Here is a tiny trained network, its code and every weight. The questions are about switching its units off for an input and a target symbol, where a switched-off unit gives its printed mean instead of its output.

import numpy as np


def w(rows, s, z=0):
    codes = np.array(rows[::2]) - 128.0
    scale = np.full(codes.shape[1], s)
    scale[-1] = z or s
    return codes * scale


def norm(h):
    return h / np.sqrt((h * h).mean(-1, keepdims=True) + 1e-5)


def f(y):
    return np.maximum(y, 0)


def softmax(a):
    e = np.exp(a - a.max(-1, keepdims=True))
    return e / e.sum(-1, keepdims=True)


def log_softmax(a):
    a = a - a.max(-1, keepdims=True)
    return a - np.log(np.exp(a).sum(-1, keepdims=True))


def net(x, mask):
    ids = ['ΓΛΞΠΦΨβεζηθμστ'.index(c) for c in x.split()]
    T = len(ids)
    res = E[ids] + P[:T]
    u = 0
    for l in range(3):
        q, k, v = (norm(res) @ M[l].T for M in (Q, K, V))
        z = softmax(np.where(np.tri(T) > 0, q @ k.T / 2**0.5, -1e9)) @ v
        res = res + np.where(mask[u], z, O[l][:, -1]) @ O[l][:, :-1]
        u += 1
        y = f(norm(res) @ A[l][:, :-1].T + A[l][:, -1])
        res = res + np.where(mask[u : u + 4], y, B[l][:, -1]) @ B[l][:, :-1]
        u += 4
    return log_softmax(norm(res)[-1] @ U[:, :-1].T + U[:, -1])


Q, K, V, O, A, B = {}, {}, {}, {}, {}, {}
E = w([
[77,142,152,162,213,177,130],'Γ',
[122,95,91,74,189,143,138],'Λ',
[189,87,99,103,165,68,128],'Ξ',
[101,159,107,111,64,101,187],'Π',
[178,151,132,60,150,111,135],'Φ',
[161,159,144,104,95,78,134],'Ψ',
[135,157,172,183,178,149,91],'β',
[116,115,132,174,188,130,145],'ε',
[158,134,156,128,96,92,66],'ζ',
[98,4,222,114,138,106,139],'η',
[182,109,103,83,147,97,120],'θ',
[150,82,116,119,124,103,52],'μ',
[82,125,119,154,180,70,231],'σ',
[121,131,139,102,165,166,73],'τ',
],0.022)
P = w([
[76,161,128,206,148,138,92],'0',
[68,185,128,121,162,49,82],'1',
[181,109,141,125,132,215,104],'2',
[69,165,164,62,112,1,134],'3',
[177,64,187,63,103,190,146],'4',
[67,173,220,56,150,68,132],'5',
],0.0082)
Q[0] = w([
[134,194,177,70,215,44,104],'L0H0',
[51,164,7,169,84,109,86],'L0H0',
],0.011)
K[0] = w([
[169,22,226,108,107,171,175],'L0H0',
[182,176,2,197,68,219,142],'L0H0',
],0.0098)
V[0] = w([
[151,159,2,131,120,141,88],'L0H0',
[118,58,35,5,118,97,111],'L0H0',
],0.0077)
O[0] = w([
[107,30,68,120,121,122,65,2],'L0H0',
[2,116,77,152,57,211,132,163],'L0H0',
],0.0072,0.0041)
A[0] = w([
[123,151,183,42,83,94,113,253],'L0N0',
[151,92,117,111,164,184,92,117],'L0N1',
[70,44,235,243,212,110,169,124],'L0N2',
[126,130,100,164,207,161,254,124],'L0N3',
],0.0084,0.0043)
B[0] = w([
[118,114,97,93,141,254,135,255],'L0N0',
[127,128,121,150,146,149,156,172],'L0N1',
[139,33,60,51,68,123,84,241],'L0N2',
[161,152,119,168,225,148,124,193],'L0N3',
],0.0094,0.0077)
Q[1] = w([
[122,190,92,137,88,9,71],'L1H0',
[50,141,155,3,174,97,93],'L1H0',
],0.017)
K[1] = w([
[206,187,19,247,140,184,116],'L1H0',
[190,7,201,236,99,222,220],'L1H0',
],0.013)
V[1] = w([
[211,168,32,107,9,92,158],'L1H0',
[147,79,16,135,170,95,225],'L1H0',
],0.014)
O[1] = w([
[91,194,123,103,232,122,46,2],'L1H0',
[90,156,206,246,149,218,140,166],'L1H0',
],0.013,0.0087)
A[1] = w([
[161,251,123,113,46,111,81,255],'L1N0',
[65,127,202,219,192,193,128,218],'L1N1',
[164,105,24,102,240,171,73,205],'L1N2',
[104,114,100,113,66,190,64,206],'L1N3',
],0.011,0.0022)
B[1] = w([
[71,199,179,149,24,117,234,146],'L1N0',
[240,102,10,88,101,134,88,254],'L1N1',
[52,244,152,116,59,42,216,210],'L1N2',
[115,89,30,186,187,48,121,205],'L1N3',
],0.011,0.0099)
Q[2] = w([
[150,94,131,42,105,46,100],'L2H0',
[191,165,1,81,150,120,225],'L2H0',
],0.0096)
K[2] = w([
[124,170,140,131,1,150,44],'L2H0',
[44,63,184,34,141,211,66],'L2H0',
],0.01)
V[2] = w([
[90,94,206,159,4,98,3],'L2H0',
[60,40,185,70,239,166,205],'L2H0',
],0.011)
O[2] = w([
[7,133,157,28,245,205,66,4],'L2H0',
[154,91,97,254,135,60,46,42],'L2H0',
],0.009,0.0035)
A[2] = w([
[103,70,141,21,128,98,210,82],'L2N0',
[145,7,219,93,77,134,137,222],'L2N1',
[192,76,158,221,94,201,133,7],'L2N2',
[189,172,156,90,103,176,183,177],'L2N3',
],0.015,0.0014)
B[2] = w([
[142,90,182,201,124,157,18,242],'L2N0',
[127,154,91,74,165,161,250,236],'L2N1',
[72,197,206,116,95,112,87,255],'L2N2',
[106,76,146,113,230,79,96,217],'L2N3',
],0.014,0.012)
U = w([
[129,151,210,132,141,126,229,174],'Γ',
[125,8,94,92,110,129,179,107],'Λ',
[175,142,12,105,139,153,119,157],'Ξ',
[182,173,183,223,106,138,96,65],'Π',
[56,41,101,175,126,116,41,122],'Φ',
[181,64,187,91,208,79,100,26],'Ψ',
[105,175,85,143,150,225,48,91],'β',
[92,188,54,65,224,116,169,124],'ε',
[239,178,195,114,177,122,97,149],'ζ',
[116,124,61,159,77,24,169,128],'η',
[135,99,112,181,168,105,138,252],'θ',
[58,201,134,91,91,42,122,99],'μ',
[72,141,104,190,32,182,167,111],'σ',
[84,92,149,27,119,60,51,42],'τ',
],0.013,0.0025)

Each question gives the input, a string of symbols that net reads in full, and the target symbol t.
The units are the heads (2 rows each of Q, K, V and O) and the neurons (one row each of A and B). Each row of codes is followed by its name. A weight is (code - 128) times the scale printed after its matrix; where a second scale follows, it is the last column's (O, A, B and U).
mask holds one flag per unit, layer by layer, with each layer's heads first. A switched-off unit (its flag False) gives its mean, the last column of its rows in O or B, instead of its output. The means were averaged over made-up inputs and are rounded, as every weight is.
A unit's drop is (log p(t) with every unit on - log p(t) with that unit switched off) / (log p(t) with every unit on - log p(t) with every unit switched off).
The circuit of an input: a set's keep is (log p(t) with only the set's units on - log p(t) with every unit switched off) / (log p(t) with every unit on - log p(t) with every unit switched off). Starting from the 12 units with the biggest drops (on a tie, the unit counted first), units are removed one at a time, each time the one whose removal leaves the highest keep (on an exact tie, the one counted first), for as long as the keep stays at least 0.8.
units of the circuit, in order: the units of the circuit, biggest drop first
unit that matters most: the unit with the biggest drop
k most important neurons: the k neurons with the biggest drops, biggest first
top k neurons in layer l: the k neurons of layer l with the biggest drops, biggest first
input Γ σ β Λ, target Ψ: unit that matters most	L1H0
input Ξ Ξ η θ μ, target Φ: 3 most important neurons	L1N3, L0N2, L2N1
input Γ μ Λ, target Φ: top 2 neurons in layer 2	L2N0, L2N2
input ε Γ θ Ψ ε, target μ: units of the circuit, in order	L1H0, L1N2
input μ τ μ Ξ β, target β: units of the circuit, in order	L1H0, L1N1
input τ θ Λ Ψ Λ Λ, target σ: units of the circuit, in order	L0H0, L1H0
input Γ Ξ τ η Γ Ψ, target Γ: units of the circuit, in order	L1N1, L2N2
input Λ τ Φ θ Λ, target Ξ: top 2 neurons in layer 1	L1N1, L1N2
input τ Λ Γ, target σ: units of the circuit, in order	L1H0, L0N2, L2N2
input τ σ β Λ ζ, target σ: 2 most important neurons	L0N3, L0N2
input η θ Ξ σ τ, target β: units of the circuit, in order	L0N2, L2H0
input Γ Ξ Γ Ξ, target Γ: units of the circuit, in order	L0N2, L1N1
input ζ Γ ε, target Γ: 2 most important neurons	L0N2, L2N2
input Π Π τ ε τ Ξ, target Λ: 3 most important neurons	L0N3, L2N1, L1N1
input ζ σ Γ σ Π Γ, target ε: units of the circuit, in order	L1H0, L2N0
input Γ τ θ μ, target Ξ: 3 most important neurons	L1N1, L0N2, L2N0
input μ Ψ ζ μ Ψ, target Φ: 2 most important neurons	L0N0, L2N0
input Π τ η ζ Π Γ, target Ξ: units of the circuit, in order	L1N1
input θ σ Γ Ψ τ, target μ: units of the circuit, in order	L1N2, L1H0
input μ Π Φ θ μ Λ, target Φ: units of the circuit, in order	L2N0
input μ ζ Γ σ μ Γ, target Φ: units of the circuit, in order	L0N2, L2N0
input η Ψ Γ Γ Λ Φ, target Ψ: 2 most important neurons	L2N3, L0N2
input Φ β ε ε Γ Λ, target Γ: units of the circuit, in order	L1H0, L0N2
input Π θ Ξ, target Ξ: 3 most important neurons	L1N1, L0N2, L2N1
input ε β Φ μ, target η: 3 most important neurons	L1N3, L0N0, L0N2
